Below are the code and all the weights of a small trained network. Each question names an input and a class and asks about switching units off, where a switched-off unit gives its printed mean instead of its output.

import numpy as np


def w(rows, s, z=0):
    codes = np.array(rows[::2]) - 128.0
    scale = np.full(codes.shape[1], s)
    scale[-1] = z or s
    return codes * scale


def f(y):
    return np.maximum(y, 0)


def log_softmax(a):
    a = a - a.max(-1, keepdims=True)
    return a - np.log(np.exp(a).sum(-1, keepdims=True))


def net(x, mask):
    res = np.array(x, float).reshape(1, 6) / 4 @ E
    y = f(res @ A[0][:, :-1].T + A[0][:, -1])
    res = res + np.where(mask, y, B[0][:, -1]) @ B[0][:, :-1]
    return log_softmax(res[-1] @ U[:, :-1].T + U[:, -1])


A, B = {}, {}
E = w([
[110,250,89],'x0',
[9,83,40],'x1',
[128,129,129],'x2',
[125,129,128],'x3',
[5,141,253],'x4',
[128,128,129],'x5',
],0.007)
A[0] = w([
[112,114,80,115],'neuron 1',
[111,135,155,61],'neuron 2',
[64,161,162,74],'neuron 3',
[68,115,83,107],'neuron 4',
[57,94,55,54],'neuron 5',
[79,93,74,180],'neuron 6',
[115,109,70,67],'neuron 7',
[67,136,160,147],'neuron 8',
[136,97,136,254],'neuron 9',
[122,74,108,66],'neuron 10',
[88,39,95,124],'neuron 11',
[176,73,77,121],'neuron 12',
[108,184,100,148],'neuron 13',
[89,96,90,96],'neuron 14',
[117,123,148,83],'neuron 15',
[170,98,66,102],'neuron 16',
[208,123,205,142],'neuron 17',
[168,108,82,74],'neuron 18',
[119,222,116,87],'neuron 19',
[168,159,88,143],'neuron 20',
[131,71,148,89],'neuron 21',
[147,84,85,134],'neuron 22',
[100,180,114,39],'neuron 23',
[126,150,121,242],'neuron 24',
[203,115,104,80],'neuron 25',
[127,3,154,122],'neuron 26',
[208,94,189,212],'neuron 27',
[139,109,52,102],'neuron 28',
[79,111,156,42],'neuron 29',
[123,80,144,179],'neuron 30',
[98,145,177,67],'neuron 31',
[168,132,184,81],'neuron 32',
[179,165,70,95],'neuron 33',
[153,144,157,72],'neuron 34',
[185,141,166,32],'neuron 35',
[159,64,145,46],'neuron 36',
[139,157,138,254],'neuron 37',
[116,195,97,71],'neuron 38',
[112,130,148,249],'neuron 39',
[88,230,84,97],'neuron 40',
[111,135,139,235],'neuron 41',
[112,189,114,58],'neuron 42',
[121,133,150,122],'neuron 43',
[113,193,104,73],'neuron 44',
[112,100,191,47],'neuron 45',
[141,129,68,113],'neuron 46',
[41,79,113,57],'neuron 47',
[136,79,147,248],'neuron 48',
],0.016,0.0062)
B[0] = w([
[140,191,120,182],'neuron 1',
[111,162,233,145],'neuron 2',
[86,133,195,207],'neuron 3',
[207,237,125,215],'neuron 4',
[242,190,157,231],'neuron 5',
[162,254,95,246],'neuron 6',
[129,169,139,176],'neuron 7',
[86,143,159,224],'neuron 8',
[39,79,24,218],'neuron 9',
[161,113,139,162],'neuron 10',
[216,158,47,229],'neuron 11',
[77,119,167,228],'neuron 12',
[120,28,74,202],'neuron 13',
[190,199,144,191],'neuron 14',
[137,124,195,139],'neuron 15',
[64,115,209,219],'neuron 16',
[203,229,62,233],'neuron 17',
[111,145,175,191],'neuron 18',
[195,25,87,202],'neuron 19',
[47,132,183,209],'neuron 20',
[167,55,130,167],'neuron 21',
[75,99,163,201],'neuron 22',
[178,75,165,162],'neuron 23',
[35,115,56,214],'neuron 24',
[88,169,206,211],'neuron 25',
[174,37,94,236],'neuron 26',
[117,163,58,255],'neuron 27',
[71,172,198,212],'neuron 28',
[147,138,189,173],'neuron 29',
[118,80,99,192],'neuron 30',
[116,164,180,175],'neuron 31',
[202,194,118,173],'neuron 32',
[87,148,183,218],'neuron 33',
[202,193,130,150],'neuron 34',
[207,211,157,169],'neuron 35',
[210,28,165,165],'neuron 36',
[48,155,37,220],'neuron 37',
[161,37,153,182],'neuron 38',
[39,144,122,217],'neuron 39',
[190,24,83,236],'neuron 40',
[35,187,93,208],'neuron 41',
[200,30,169,168],'neuron 42',
[108,157,152,150],'neuron 43',
[196,2,106,179],'neuron 44',
[137,108,196,168],'neuron 45',
[65,131,184,197],'neuron 46',
[152,175,138,225],'neuron 47',
[57,50,106,224],'neuron 48',
],0.0059,0.0085)
U = w([
[177,215,122,19],'0',
[96,146,254,3],'1',
[172,69,129,127],'2',
[76,164,81,247],'3',
[79,164,82,222],'4',
],0.013,0.0035)

Each question gives the input, the list of numbers given to net, and the class t.
The units are the neurons (one row each of A and B). Each row of codes is followed by its name. A weight is (code - 128) times the scale printed after its matrix; where a second scale follows, it is the last column's (A, B and U).
mask holds one flag per neuron, in row order. A switched-off neuron (its flag False) gives its mean, the last column of its row in B, instead of its output. The means were averaged over made-up inputs and are rounded, as every weight is.
A unit's drop is (log p(t) with every unit on - log p(t) with that unit switched off) / (log p(t) with every unit on - log p(t) with every unit switched off).
The circuit of an input: a set's keep is (log p(t) with only the set's units on - log p(t) with every unit switched off) / (log p(t) with every unit on - log p(t) with every unit switched off). Starting from the 12 units with the biggest drops (on a tie, the unit counted first), units are removed one at a time, each time the one whose removal leaves the highest keep (on an exact tie, the one counted first), for as long as the keep stays at least 0.8.
units of the circuit, in order: the units of the circuit, biggest drop first
unit that matters most: the unit with the biggest drop
k most important neurons: the k neurons with the biggest drops, biggest first
drop when u is switched off: that unit's drop, to one decimal
input [-6,-6,-8,-6,1,-6], class 3: units of the circuit, in order -> (neuron 27)
input [-8,-6,-8,-6,6,-4], class 2: 2 most important neurons -> (neuron 26; neuron 36)
input [-3,-6,2,0,1,0], class 0: 3 most important neurons -> (neuron 17; neuron 32; neuron 35)
input [-1,-6,-1,-1,4,0], class 0: 3 most important neurons -> (neuron 17; neuron 32; neuron 35)
input [7,-6,-2,0,6,8], class 2: units of the circuit, in order -> (neuron 19; neuron 40; neuron 44)
input [-4,-5,4,-2,-6,4], class 1: units of the circuit, in order -> (neuron 25; neuron 16)
input [-5,-7,-1,8,4,-6], class 4: 2 most important neurons -> (neuron 5; neuron 48)
input [0,-5,6,5,-5,4], class 3: 2 most important neurons -> (neuron 5; neuron 27)
input [-7,-7,2,7,5,5], class 0: 2 most important neurons -> (neuron 17; neuron 32)
input [3,8,1,3,-6,-2], class 0: units of the circuit, in order -> (neuron 5; neuron 4)
input [-7,7,-3,1,-4,0], class 0: 3 most important neurons -> (neuron 6; neuron 5; neuron 11)
input [1,6,5,4,4,5], class 0: 2 most important neurons -> (neuron 5; neuron 4)
input [-6,-7,-4,1,5,2], class 0: 2 most important neurons -> (neuron 17; neuron 32)
input [-7,2,-5,0,1,7], class 2: unit that matters most -> neuron 26
input [-1,8,7,-4,-5,3], class 0: drop when neuron 38 is switched off -> 0.0
input [-1,-4,-5,-6,4,-1], class 4: drop when neuron 5 is switched off -> 0.1
input [-7,-4,3,-1,5,-7], class 2: drop when neuron 26 is switched off -> 0.4
